Below is a small trained network, with its code and all its weights. Each question gives an input and a class and asks what happens when units are switched off, that is, made to give their printed mean instead of their output.

import numpy as np


def w(rows, s, z=0):
    codes = np.array(rows[::2]) - 128.0
    scale = np.full(codes.shape[1], s)
    scale[-1] = z or s
    return codes * scale


def norm(h):
    return h / np.sqrt((h * h).mean(-1, keepdims=True) + 1e-5)


def f(y):
    return np.maximum(y, 0)


def log_softmax(a):
    a = a - a.max(-1, keepdims=True)
    return a - np.log(np.exp(a).sum(-1, keepdims=True))


def net(x, mask):
    res = np.array(x, float).reshape(1, 5) / 4 @ E
    u = 0
    for l in range(3):
        y = f(norm(res) @ A[l][:, :-1].T + A[l][:, -1])
        res = res + np.where(mask[u : u + 9], y, B[l][:, -1]) @ B[l][:, :-1]
        u += 9
    return log_softmax(norm(res)[-1] @ U[:, :-1].T + U[:, -1])


A, B = {}, {}
E = w([
[9,124,168,138,7],'x0',
[134,192,62,97,103],'x1',
[253,130,188,150,17],'x2',
[86,197,188,207,192],'x3',
[129,162,131,112,130],'x4',
],0.0035)
A[0] = w([
[120,238,254,213,192,146],'0.n1',
[25,177,177,105,60,98],'0.n2',
[130,153,178,160,34,141],'0.n3',
[160,146,117,150,133,42],'0.n4',
[76,110,127,214,15,5],'0.n5',
[168,121,105,156,167,11],'0.n6',
[93,111,62,142,147,138],'0.n7',
[145,208,68,128,96,55],'0.n8',
[158,97,189,113,175,125],'0.n9',
],0.0078,0.003)
B[0] = w([
[128,170,93,114,72,255],'0.n1',
[175,48,78,1,183,225],'0.n2',
[187,52,134,115,79,225],'0.n3',
[163,51,67,110,116,136],'0.n4',
[197,10,182,84,162,204],'0.n5',
[172,136,124,39,179,147],'0.n6',
[168,141,143,179,66,171],'0.n7',
[134,46,33,179,150,158],'0.n8',
[168,190,56,118,148,173],'0.n9',
],0.0063,0.0057)
A[1] = w([
[100,110,41,142,67,101],'1.n1',
[55,78,221,118,32,161],'1.n2',
[119,102,117,126,95,5],'1.n3',
[84,126,86,122,195,139],'1.n4',
[147,198,206,148,33,233],'1.n5',
[126,131,131,140,129,176],'1.n6',
[49,109,88,129,177,129],'1.n7',
[145,32,99,84,115,149],'1.n8',
[171,2,172,184,167,123],'1.n9',
],0.0079,0.0031)
B[1] = w([
[141,205,182,148,95,160],'1.n1',
[141,98,58,50,163,168],'1.n2',
[121,168,104,22,111,130],'1.n3',
[166,101,125,152,20,167],'1.n4',
[94,169,129,143,2,157],'1.n5',
[96,105,114,152,70,136],'1.n6',
[198,73,138,188,83,160],'1.n7',
[103,177,60,118,60,254],'1.n8',
[142,201,84,125,91,206],'1.n9',
],0.0072,0.0081)
A[2] = w([
[81,168,127,181,157,215],'2.n1',
[79,56,153,107,129,188],'2.n2',
[121,117,112,141,106,138],'2.n3',
[114,64,154,130,248,3],'2.n4',
[128,164,110,131,111,162],'2.n5',
[98,118,171,76,114,108],'2.n6',
[60,171,158,99,105,143],'2.n7',
[144,178,103,81,174,96],'2.n8',
[178,202,120,152,192,154],'2.n9',
],0.011,0.0034)
B[2] = w([
[76,255,139,38,40,145],'2.n1',
[142,2,52,83,118,161],'2.n2',
[111,156,111,163,78,210],'2.n3',
[147,179,34,155,56,128],'2.n4',
[53,156,139,123,63,254],'2.n5',
[199,118,26,139,152,146],'2.n6',
[100,169,87,94,83,142],'2.n7',
[143,101,140,59,193,180],'2.n8',
[130,10,39,68,144,204],'2.n9',
],0.0067,0.0045)
U = w([
[156,132,34,142,90,234],'0',
[192,51,38,74,177,224],'1',
[173,111,107,183,57,217],'2',
[141,173,67,123,84,143],'3',
[99,200,107,94,94,211],'4',
[135,171,160,161,248,33],'5',
[87,135,167,225,220,1],'6',
[100,111,254,183,197,1],'7',
],0.007,0.0034)

Each question gives the input, the list of numbers given to net, and the class t.
The units are the neurons (one row each of A and B). Each row of codes is followed by its name. A weight is (code - 128) times the scale printed after its matrix; where a second scale follows, it is the last column's (A, B and U).
mask holds one flag per neuron, layer by layer. A switched-off neuron (its flag False) gives its mean, the last column of its row in B, instead of its output. The means were averaged over made-up inputs and are rounded, as every weight is.
A unit's drop is (log p(t) with every unit on - log p(t) with that unit switched off) / (log p(t) with every unit on - log p(t) with every unit switched off).
The circuit of an input: a set's keep is (log p(t) with only the set's units on - log p(t) with every unit switched off) / (log p(t) with every unit on - log p(t) with every unit switched off). Starting from the 12 units with the biggest drops (on a tie, the unit counted first), units are removed one at a time, each time the one whose removal leaves the highest keep (on an exact tie, the one counted first), for as long as the keep stays at least 0.8.
units of the circuit, in order: the units of the circuit, biggest drop first
most important unit: the unit with the biggest drop
k most important neurons: the k neurons with the biggest drops, biggest first
drop of u: that unit's drop, to one decimal
input [8,5,5,3,8], class 1: units of the circuit, in order -> 0.n2, 0.n5
input [3,-2,-7,5,-5], class 2: most important unit -> 1.n7
input [-4,-4,2,8,2], class 4: 2 most important neurons -> 0.n1, 0.n2
input [-3,5,-7,3,-1], class 2: 2 most important neurons -> 1.n4, 1.n7
input [8,-6,-6,5,0], class 1: units of the circuit, in order -> 1.n2, 2.n2
input [-5,7,-8,1,6], class 2: 2 most important neurons -> 1.n4, 1.n7
input [5,3,0,2,1], class 1: units of the circuit, in order -> 0.n2, 0.n5
input [6,-1,4,5,1], class 1: 3 most important neurons -> 0.n2, 0.n5, 1.n2
input [3,7,-8,2,-4], class 2: 2 most important neurons -> 1.n7, 1.n4
input [-3,-5,-7,-5,-4], class 2: drop of 1.n4 -> 0.2
input [0,-5,-8,-3,0], class 2: drop of 1.n7 -> 0.3
input [6,4,6,3,0], class 1: drop of 0.n5 -> 0.5
input [7,5,0,1,-4], class 1: drop of 1.n8 -> -0.1
